Below is a small trained network, with its code and all its weights. Each question gives an input and a target symbol and asks what happens when units are switched off, that is, made to give their printed mean instead of their output.

import numpy as np


def w(rows, s, z=0):
    codes = np.array(rows[::2]) - 128.0
    scale = np.full(codes.shape[1], s)
    scale[-1] = z or s
    return codes * scale


def norm(h):
    return h / np.sqrt((h * h).mean(-1, keepdims=True) + 1e-5)


def f(y):
    return np.maximum(y, 0)


def softmax(a):
    e = np.exp(a - a.max(-1, keepdims=True))
    return e / e.sum(-1, keepdims=True)


def log_softmax(a):
    a = a - a.max(-1, keepdims=True)
    return a - np.log(np.exp(a).sum(-1, keepdims=True))


def net(x, mask):
    ids = ['αβγδεζηθμξστφψω'.index(c) for c in x.split()]
    T = len(ids)
    res = E[ids] + P[:T]
    r = norm(res)
    for j in range(2):
        rows = slice(3 * j, 3 * j + 3)
        q, k, v = (r @ M[0][rows].T for M in (Q, K, V))
        z = softmax(np.where(np.tri(T) > 0, q @ k.T / 3**0.5, -1e9)) @ v
        o = O[0][rows]
        res = res + np.where(mask[j], z, o[:, -1]) @ o[:, :-1]
    y = f(norm(res) @ A[0][:, :-1].T + A[0][:, -1])
    res = res + np.where(mask[2:6], y, B[0][:, -1]) @ B[0][:, :-1]
    return log_softmax(norm(res)[-1] @ U[:, :-1].T + U[:, -1])


Q, K, V, O, A, B = {}, {}, {}, {}, {}, {}
E = w([
[146,132,117],'α',
[129,123,101],'β',
[142,124,97],'γ',
[61,2,163],'δ',
[111,151,126],'ε',
[130,121,106],'ζ',
[115,156,115],'η',
[134,147,132],'θ',
[122,136,97],'μ',
[125,150,109],'ξ',
[129,130,94],'σ',
[118,154,125],'τ',
[121,133,109],'φ',
[127,152,128],'ψ',
[123,134,121],'ω',
],0.035)
P = w([
[152,60,212],'0',
[29,77,133],'1',
[13,63,125],'2',
[1,54,109],'3',
[198,196,132],'4',
[189,205,129],'5',
[183,203,144],'6',
[194,205,130],'7',
],0.0078)
Q[0] = w([
[37,124,50],'head 0',
[27,77,138],'head 0',
[119,185,71],'head 0',
[50,82,224],'head 1',
[128,246,18],'head 1',
[152,213,170],'head 1',
],0.012)
K[0] = w([
[160,79,167],'head 0',
[248,149,192],'head 0',
[27,49,183],'head 0',
[138,55,187],'head 1',
[175,193,89],'head 1',
[114,157,114],'head 1',
],0.013)
V[0] = w([
[175,3,244],'head 0',
[51,125,227],'head 0',
[47,31,126],'head 0',
[192,192,165],'head 1',
[217,131,155],'head 1',
[194,155,116],'head 1',
],0.011)
O[0] = w([
[58,181,18,103],'head 0',
[226,122,30,171],'head 0',
[176,254,141,255],'head 0',
[88,108,65,122],'head 1',
[63,122,122,98],'head 1',
[82,180,49,140],'head 1',
],0.0095,0.0072)
A[0] = w([
[65,35,115,253],'neuron 0',
[253,160,198,106],'neuron 1',
[147,116,52,10],'neuron 2',
[61,188,169,135],'neuron 3',
],0.012,0.0046)
B[0] = w([
[95,45,249,184],'neuron 0',
[191,186,99,254],'neuron 1',
[166,44,40,146],'neuron 2',
[152,174,122,183],'neuron 3',
],0.011,0.0077)
U = w([
[219,60,56,60],'α',
[53,141,172,177],'β',
[62,191,147,102],'γ',
[119,133,127,98],'δ',
[119,62,82,189],'ε',
[98,67,66,176],'ζ',
[92,123,16,84],'η',
[188,164,247,97],'θ',
[51,114,110,179],'μ',
[116,54,195,253],'ξ',
[64,158,102,95],'σ',
[104,99,110,133],'τ',
[250,63,168,112],'φ',
[101,162,200,97],'ψ',
[169,44,78,131],'ω',
],0.015,0.0067)

Each question gives the input, a string of symbols that net reads in full, and the target symbol t.
The units are the heads (3 rows each of Q, K, V and O) and the neurons (one row each of A and B). Each row of codes is followed by its name. A weight is (code - 128) times the scale printed after its matrix; where a second scale follows, it is the last column's (O, A, B and U).
mask holds one flag per unit, heads first, then neurons. A switched-off unit (its flag False) gives its mean, the last column of its rows in O or B, instead of its output. The means were averaged over made-up inputs and are rounded, as every weight is.
A unit's drop is (log p(t) with every unit on - log p(t) with that unit switched off) / (log p(t) with every unit on - log p(t) with every unit switched off).
The circuit of an input: a set's keep is (log p(t) with only the set's units on - log p(t) with every unit switched off) / (log p(t) with every unit on - log p(t) with every unit switched off). Starting from all 6 units, units are removed one at a time, each time the one whose removal leaves the highest keep (on an exact tie, the one counted first), for as long as the keep stays at least 0.8.
circuit, biggest first: the units of the circuit, biggest drop first
unit that matters most: the unit with the biggest drop
heads that matter: for each layer, one digit per head in row order, 1 if its drop is at least 0.15 and else 0, layers parted by /
drop of u: that unit's drop, to one decimal
input ε ε θ ω, target α: circuit, biggest first	(head 0)
input ξ μ σ, target ξ: heads that matter	10
input ω ε ξ, target η: heads that matter	10
input ω ε ω ω, target η: heads that matter	10
input σ ω β, target θ: heads that matter	11
input γ φ α μ, target β: circuit, biggest first	(head 0; neuron 0)
input ε ε μ μ, target α: circuit, biggest first	(head 0; head 1)
input μ μ β γ, target θ: heads that matter	10
input ε θ φ θ, target α: heads that matter	10
input μ β μ ε, target θ: heads that matter	11
input γ η τ ξ, target β: heads that matter	10
input μ η ψ δ β θ μ, target η: heads that matter	01
input ε η δ ξ θ θ σ, target η: heads that matter	01
input ξ ξ σ β, target ξ: heads that matter	10
input η ε φ, target φ: heads that matter	11
input μ σ μ, target θ: circuit, biggest first	(head 1)
input η μ ψ, target φ: drop of head 0	0.5
input μ ε θ β, target θ: drop of head 1	0.1
input η ε β μ, target φ: drop of head 0	0.3
input η τ μ, target φ: drop of head 1	0.3
input η σ μ φ, target φ: unit that matters most	head 1
